Each row is followed by its class.
[ 183 -225 -214   80  227  229   74  -72  -44 -118 -228 -143   41    4
  102 -146 -183  -35  217 -145  263   93  -97   10  213  176 -131  328
  229  147 -145  -79 -453 -149  213  142  108 -142 -320] -> Q
[  25  177  -86  -65  236  110  131   60  160 -198   79  -23 -172  288
   29 -543  150  -40 -272  230 -275  208 -121   45 -154  -79  -44 -267
  -89  -71   68 -251 -286 -203  238  130  232   41  135] -> F
[ 144  -93   45   64  296  469  -52  255 -174 -133  -30 -215  -66   47
  -79 -101 -172   39  -51  228 -220  207  112  -39  -11   98  225 -193
 -105  162  134 -124    5  273  216  -15  -15 -463  195] -> S
[   4  -87   87 -205  107 -171   -9   73 -153  231  323  -95 -123  -58
 -231  297  -19  101  274  -59  -89 -100  284  -88 -176  121  128  310
 -322   70  -35   -4 -210   11  -39  223  227 -164 -121] -> X
[  63  106    5    7  262  122 -158  293   95   13  118 -112  -58  259
 -267   30  -74  222 -305  192    9 -124  161 -273  -73  146  169   82
 -166  -56  -68 -208  147 -220   -7 -322   69 -184  -44] -> X
[ -55  156  -71   64 -152  131   49  277  298 -131  -86  120 -215  365
  297 -565   84 -179 -158  370 -402  155 -184   32 -111  -97  -93 -207
  130 -124    3 -190 -144  -55  170  -34 -114  -55  132] -> Y
[ 206  -98  -84  -56  301  184    7  -88 -172  -45   50 -172  226 -178
 -104 -120  264   12  -52 -152  380  132   -3  124  138 -100   39  254
  -62  101  -46 -284 -375 -197  351    5  193 -320 -141] -> Q
[ 228 -306  -83  -45   83  171  -15 -210 -160   73 -364 -287   30 -344
 -131 -363   63   97  320 -203  263   87 -244   68  210  -85 -285  455
   33  -91   51 -114 -419 -192   74  -21  -89  -16 -165] -> U
[ 121 -236   87 -319  -64   44   60    5  360 -199  -38   84 -281   38
   39 -140 -207   87  235   29 -121  -44 -101 -149 -122  184 -271   61
  -61   16 -161 -297 -296 -135  -17  116  263   -5 -144] -> F
[ 151  -68  -61 -165   96 -170  -97  193  -55   37  317  -96   76   26
 -312  421 -145  -86  200  186 -147   17   42  -51 -166  153  -65  208
 -235  187  128   11  348  -53  -91  -32  129 -184  347] -> F
[ 161 -403   -2 -103  192  189  -24  224  -28   78  403 -232  -67  263
 -186   16  -62 -203  -26   42 -133  101  148   12 -231  158  188  240
 -171   37  -93  -37  271  393   82  298  395 -496  167] -> Q
[ 267   42 -131   74  332  211  113   68 -147  -99  109 -202  238  107
   -2   -1   36   18   38  -38  413  257  158  -71  152   66  107  407
   17  330 -212 -281 -488 -137  318   95   -6 -391 -105] -> X
[  53   19   49   15  133   35  -71  -59 -191  -11  237 -101  157 -206
 -252  469   23  -88   89   93   82  -78  166  -73 -109  -21  113 -112
 -105  323   24  109  157  158   79  -43   80 -246  273] -> S
[ 204 -134   76    7  -98  282 -158  119 -270  -89 -454 -285 -249  292
 -187 -256   41  -93   42  170  -46   52    6 -254    8 -115   92  474
  -95   16 -206   46 -162   94  299  143   64 -144  156] -> S
[ 281  -87 -194  -32  316  224   48  -81 -177    5   13 -127  262 -256
 -236  -59  131  -97  117 -131  539  344 -158 -140  255   -2  -97  468
   69   96   97  -34 -434 -128  180   27  218 -103  147] -> T
[  93  -76   63   97   34  198   24  185  111 -378  -27  -37 -217  325
  310 -534 -245   35 -209  205 -287  142   66  122  -71  137  -52 -242
  -83 -229  -32 -398 -268 -252   44  134   57 -100   28] -> S
[ 161  -12   15   12   68  244   23   93 -180   -4   -9 -199   -8   12
 -202   96 -295 -132  185  232  -74   -2 -109 -227   90   95    9   18
  -55  202   84   59  228  253  -62  -71 -175 -191  190] -> Y
[ 413 -116  326  -44 -161   90 -193  127 -327   30 -189 -146 -105  144
 -215    7 -160  -91   89  157  139 -112  245  130 -139  -16   50  198
 -237   -6 -210   74 -158 -142  355   70  138 -226    1] -> X
[  81 -195  144 -224  148  203  -14   32  488 -208 -114   83 -128  276
   32 -184 -242   71  112  -65  200  -34  139 -371 -159  281  175  261
    0  374 -572 -332 -166 -252   28   28  338 -214 -273] -> X
[ 170 -204 -230   38  508  230   32  -48  -32   50  -93 -320  347  -92
 -155 -305  106 -153    8  -15  473  343  -49   14  336  -23   23  573
   44  206 -159 -156 -410 -174  556  146   42 -240   49] -> Y
[ 148  -71 -133 -357  462 -164 -183  113   52   81  264 -182  193 -140
 -359  479   85 -123  131  233   46 -160 -224 -116 -166   78   36  256
 -134   35  155   61  390   58  -25 -207  344 -163  331] -> Y
[ -40 -189   10   57  233   90  -21  129 -242   38  122 -228   66 -207
 -174  349 -138 -149   77  189  -76  -28   25    8   27   -5  126 -134
 -163   -8   34   55  301  207   18 -132 -133 -288  225] -> U
[  74   29   94  -81   94  195  178 -240  325   29  148    3 -136  143
   51 -899  138 -100 -261   15 -151   90  -55  144 -158 -121  -45  -77
  -45 -140  -79 -250 -437 -130  392  132  262   24 -118] -> B
[ 186 -214   -4   62   14  333   56  -48 -204 -134 -196  -44 -101   12
  112 -319  -12  -69  215 -284  358  362  154   75   87  114  -71  495
  -40  125 -277 -209 -690 -116  193  395  127 -222 -194] -> F
[ 121   36  -42   13  102  165  -92  117 -213  -42   87 -177  -14  129
 -329   74 -134 -329  136  316   65   34 -147 -178   -6  -14 -115  177
  -91  323  328   57  -11  170  223   89 -137  -85  564] -> T
[-220   60  105 -102 -160 -206 -105  108 -273   64   83   21 -272   84
 -134  340    9  188  162   71 -316   -9  269  -89  -76  134  123  211
 -394  108  -28   73 -286  -44 -121  252  141   -3   38] -> F
[ -23   -6  142  -57 -101  -51  -97  180  156   93  -16   40 -131   45
 -131   30 -135  310 -168   34  -44  -35   79 -167 -139  131 -170 -181
 -160  -93   29 -100 -107 -243 -154 -196 -130  266 -190] -> U
[ 115 -242   61   92  -74  176 -179  255 -117 -106 -395 -368 -522  431
   11 -211 -295   88  164  244 -226 -184  175  -69  109   14  211  329
   -5 -356 -237  -79 -313  -53  -96   91  235 -356  -82] -> Q
[-169   74  263 -229 -181 -118  -75 -349 -374  122 -209  241 -114 -249
 -135  249   27   53  136 -101  -84  -66   93 -289  -52   69   43   40
 -314  336 -239   74  -14 -102 -114  223  111  298 -305] -> Q
[  55 -175   11   92  -58  129 -247  264 -334  -85 -565 -294 -353  285
   25 -166    4 -120  100  226  -67  -56   63  194   42  -21  181  158
 -131 -232 -177   21 -379  -39  149  256  167  -28  -74] -> Q
[  96 -201 -106 -177  -38  111   72  178  228 -250  175  -50 -148  193
  161  230 -205   36   33  163 -304 -291  162 -107  -80  267  -41  179
  -46   56 -330 -244   16  -77   10  -28  599 -306 -475] -> U
[  58   44   58  -36   48  165   85 -111  218   21   45  -86 -167  275
  -55 -670  261   20 -374  174 -280   61 -100 -105  -84 -126  -45  -44
 -156  -35  -60 -391 -152 -225  272   89   -5  -73 -115] -> B
[ -70   21  307 -114 -149 -153 -146   72 -305  170  140  129 -211   47
  -69   95  160    0    4   91 -246  -88  201   43 -321   97  121 -161
 -326  100  -22  122 -101  169 -144  335  341   12  -82] -> Q
[  53  -94   65    6 -196   34  -87  181 -171   33 -278  -15 -316  122
 -136   70   67  -98  241  208  -38   89 -147  -78  100 -135   -3  187
  -84 -128   98   -5 -238    1  -27  189 -178 -105  420] -> S
[ 209 -267   59  -17 -110  209 -143   97 -396   63 -312 -316 -209   -2
 -224  -39  104   17   71   36  -61  -59   54 -267  -52 -135  -47  354
 -167   93  -58 -171  -87  -45  109   70  -28 -165 -237] -> S
[ 144 -283  -55 -223  274  -86 -115   82   14   28  163 -200  117  118
 -374  139 -145  -88  161   13  107  178  -52 -163   35  210  109  458
 -171  151   60  -77  207  131  -33   61   35 -260  306] -> B
[ 280   17   55  -24  205  297  -91  136 -269  -95  -18 -299   26  -34
 -208  217 -130 -112    6  248 -209 -134  -36 -328  -56 -105  132 -173
  -82  148  177    0  215  137  135 -168   13 -228  120] -> F
[-241   64    2  -30 -313 -339  -49 -114 -265  245   32  277 -105 -173
    0  604   67  283  218    4 -307 -157   94 -111  -88   15   14 -157
 -136   30   81  260  167    4 -422   43  -79  142 -167] -> T
[ 161  -73   86    4  148  165 -191  529  -63  -66  103 -277 -248  369
 -129  -80 -203  306 -205  193 -253 -122  277 -120 -224   50  212  -25
 -208 -268  -85 -170   53 -127 -118 -152  363 -285   29] -> X
[ 253 -175    5   12  213  332  -88  138  -15 -142 -191 -303   22  114
   74 -182 -176 -127  190 -141  379  180   74  111   76  138  169  375
   36   81 -200 -118 -320  -20  166   67  132 -364  -89] -> B
[ 222    0  122   18  -77  144 -126   77 -120 -210 -539  -64 -348  214
    2  -26 -120 -370  163  269  -34   40 -225 -251  128  -58  -89   25
   22    1   -1  -77 -229  -55  194  304 -163  107  229] -> T
[ 253  -66  -29  -35  -46  141  158  119  157 -277  103  -88   17   -9
  245 -111  -14  -55    7  193 -203   38 -142   48 -166  -91 -284 -175
   20  -88   47 -354  -46 -261  103  -62 -120 -113  137] -> B
[ -29  235  -46   53 -110  -13  237   49  323 -251  194  179 -144  381
  399 -272   91 -149 -212  267 -463   97 -189  175 -139 -112 -138 -518
  115 -122   45 -162 -151 -114  209  135 -136  -55  143] -> X
[ 177 -134  180 -402  267  220    7  170   69    3  276   10  -20  131
 -177  -37  -17 -319  -87  190 -190  132  -75  -55 -369   96   93  133
 -310   32 -107 -174   83  181  230   56  249 -218  209] -> B
[ 145   40  181 -119   16   47 -171  279  263  127  -59 -102 -122  127
 -336   78 -177  299 -142   61  -67 -176  141 -422 -123   12   -4   81
 -155  -38  -45 -141   36 -380 -173 -405   66   90 -172] -> T
[  95  136   43   37  186  186   69   71  -10    9    3 -201 -109  234
 -195 -108  -50  -93   10  205 -315   69  -97 -195 -120  -81   50  -12
  -41  243   63   77   87  314  111  -53 -173 -160  259] -> F
[  88  -20   79 -224    2   73   85  292  489 -117   94   96  -43  193
  100  172 -236 -200  205  -82  135  -40  152 -189 -248  191   52  252
  198  160 -488  -26    6  -28  -60 -120  338 -181 -158] -> T
[-209  -40  112 -201  -34  -28   69 -274 -333  250  222  215 -202 -283
  -86  185  165   56   51 -108 -244   35  132  -78 -151  147  110  -84
 -303  267   12  125 -245  226   18  384  489   71 -353] -> B
[  61  -54   88  -20 -138  -66   18  178  405 -182   -2  176 -196  309
  243   85 -131 -129   90   88 -225 -219  -39  -67 -104   52   -8  -53
  116   69 -277 -154   69  -41 -133   22  262 -173  -97] -> S
[ 222 -171  115 -320  130 -130 -166  385  -45   30  162  -86   56   59
 -188  254    3  -99  180  203  -96  -34 -156 -151 -273   43   -6   -9
 -166  103   78 -161  323  141 -136    2   38 -218  256] -> F
[-139  -40  248 -227 -322  -97 -179  -80 -273   90 -119  135 -292 -164
 -103  395   45  160  274  -97   85  -11  303  -54 -168   84  132  104
 -415  209 -140   17 -230  138 -326  144  254   82 -265] -> F
[ 112  113   23 -159  176 -143  -48  226  268  -76  311  247   79  296
   -4  187 -182 -471   90  215   35  139 -103  125 -248  199    5  -17
  -30  174   70  -12  162   98   25   59   98  -86  424] -> T
[ 158 -111  118  -48  -47  -73 -131  207   24   34 -382    4 -141  117
 -158  291 -135  -18  211  183   82 -166  -39 -170  127  -33    7  232
  -35  -96 -148  -74  -32 -210  -77  -52 -174   -2   89] -> Q
[ 280 -212 -207   73  179  167   99 -109 -232   -3  -39 -335   16   37
  -38 -354  184   29  109  -65  138  255 -227  -70  335  -86  -76  486
   89   36  -16 -195 -362  -50  235  270  132 -426  -11] -> F
[  46  -48   19  -59  -58  -59   -1   91 -298   39  185   51   -8 -193
  -38  556  -53   45  370  -16   69   60  321 -189 -105  136  278   81
 -101  139   19   96  -16  138 -325  103  148 -212   44] -> X
[ 221  -39    9 -246  160 -102 -223  245   -8  117  231  -38  106  -29
 -488  380   69 -164  205   59  295 -187   66 -156 -225   38  -40  390
 -241  140  125    2  298   -5 -171  -63  299  -89  280] -> Y
[ 426 -113  -85    5  166   87  -60 -131  -68   20 -133 -217  264  -33
  -90 -252  -26   83  233 -182  523  212   48 -141  245  154 -113  541
   33  307 -279 -133 -470 -238  377  178  142 -231 -342] -> T
[  36   45   78  182  141   73 -116   47 -176  -51  -91 -342    7  146
 -145   -8 -199 -154  -16  192  -52  -45 -183 -162  175   -4  241 -124
   -6  -22   69   95  252   65  -38  -49 -308 -113  451] -> B
[ 133 -243  -93 -169    8  177   26  245  309 -187   87  -30   19  219
  195 -186 -305  -41  123   37   49   58  208  -54    1  282  133  198
  132   78 -279 -210  -50 -108  116   90  450 -342 -273] -> T
[ 115  -38  255  -75 -145  -24  -53  106  362 -178  -37   18 -244  520
  208 -152 -175 -147  -85   65 -113 -219  144   55 -185  170   94   13
  -44  161 -355 -254 -261  -71   64  120  246 -113 -415] -> F
[  74  -77 -121   40   55  160   84   52   91 -221 -162 -186 -251  280
   91 -715 -136   68 -113  170 -310  272 -154  -16  141   -8  -42   94
 -127 -362   81 -306 -136 -275  183  114  -83   -7  209] -> S
[ 291  -23   92  -26  -78  174  -17   15  115  -24  -96  -93 -152  210
   22 -447   86  107 -194  -26 -124   45 -111  -49 -145 -158  -74  -81
 -242 -168   22 -341  -61 -282   64    3  -11   92 -154] -> F
[  98 -193 -102 -215  281  -36  -50  210    8  -80  184 -158  167  170
 -239  197   -4 -137   94   58   10   46  -23 -280  -41   80   61  380
 -123   91   13  -70  168   -5  -63  190  150 -139  283] -> S
[  10   35   49   -3  150  286  126   95  180 -202    1    6  -99  265
  107 -439  -52  -13 -337  122 -182  202    2  -98  -49  -78   49 -211
    7 -108  -70 -219 -159 -315   91   39  159  -39   79] -> Q
[ -24  -91  171 -137  -44   19  172 -180  546 -131   28  289 -188  389
   54 -275 -285 -159   36 -136   97  126   32 -157  -85  323   20  105
   29  284 -458 -101 -303  106  -24  294  214  175 -138] -> X
[  56   41  111  -67   55  -34 -142  253   18 -170   77  109   65  219
 -167  175 -124  222 -219  119  179  -94  313 -216 -181  204  -27   49
 -138  217 -161 -178 -129 -288   -1 -220  141  -60 -184] -> T
[ 156   86    5  174 -193  106 -196  117 -470 -137  -37 -252 -102  147
 -110  -91  -45  131 -342  133  -69  -60  256 -300  -58  -37  120 -202
  -55  -28  184  -61   41 -117  -36 -140  107   -3 -205] -> Y
[ 153  -95   60  -13  253  289   15  105  -91  111  162 -161 -114  109
 -251   -3 -165 -247 -132  311 -189   26 -203  -48  -77  -13  109 -254
  -84  -10  205   70  187  381   59 -121   70 -221  216] -> X
[   9   79   28  -19  -68   97  159  121  160 -202  -68    8 -217  279
  299 -339   -9  -83  -93  186 -268  155 -356   12   18 -191 -168 -140
   37 -185  115 -233 -343 -332  101  144 -142   76  307] -> B
[ 213 -179   47   43  197  285 -103  214   49 -175 -246 -253 -231  457
 -125 -140 -242 -174  113   97  276  115   94  -63  -51   76  224  421
    9  -46 -260  -52 -239  -64  108   68   72 -347  289] -> U
[  60 -103   -1 -266 -107  106   22   73  183 -100  124 -142 -174  196
   81 -165  -91   -7   40   56 -181   25 -151 -203 -112  127  -51  118
   69  137 -105 -276  -56  -10  -66   76  232 -146 -101] -> T
[ 271 -196  -36   81  121  191   61   10   51 -154 -387 -147   16  -15
  117 -282    8  113  245 -104  142  293   36  -68  135  -87  -33  235
   81   38 -121 -148 -547 -224  198   70 -160 -239 -133] -> Y
[ 118  -70  153  -70   35   15 -220  348   27   21   36 -271 -102  201
 -199  129  -82   75 -191  241  -38 -176   82 -152 -233   46  -31  184
 -262   13  -88 -191    7 -183  -97 -289   77  -30  -38] -> Y
[ 137   31   61   -3 -113  275  107  173   79 -180  -25  -85 -318  322
  233 -684  -97  -47    4  177 -377  232 -210  122  -92  -80  -84  -70
 -100 -206   64 -343 -289  -99  118  104 -109 -161  244] -> Q
[  15   11   19   42   19  -57 -191  237 -173   98 -151 -138    2    4
 -260  108  -12  299 -154   44  -78 -239  281 -109 -138  -98   -6   49
 -162  -25   39  -15  121 -137 -224 -343   97  172 -302] -> S
[ 141  204   19    3  -14  -56 -107  222  -42 -162    8 -235 -175  192
 -105  195 -125  103 -129  160  -97 -204  -38 -302  -91  -30 -121    5
   -3  -13  154  -75 -109 -270   60 -310  -48   13  -13] -> Y
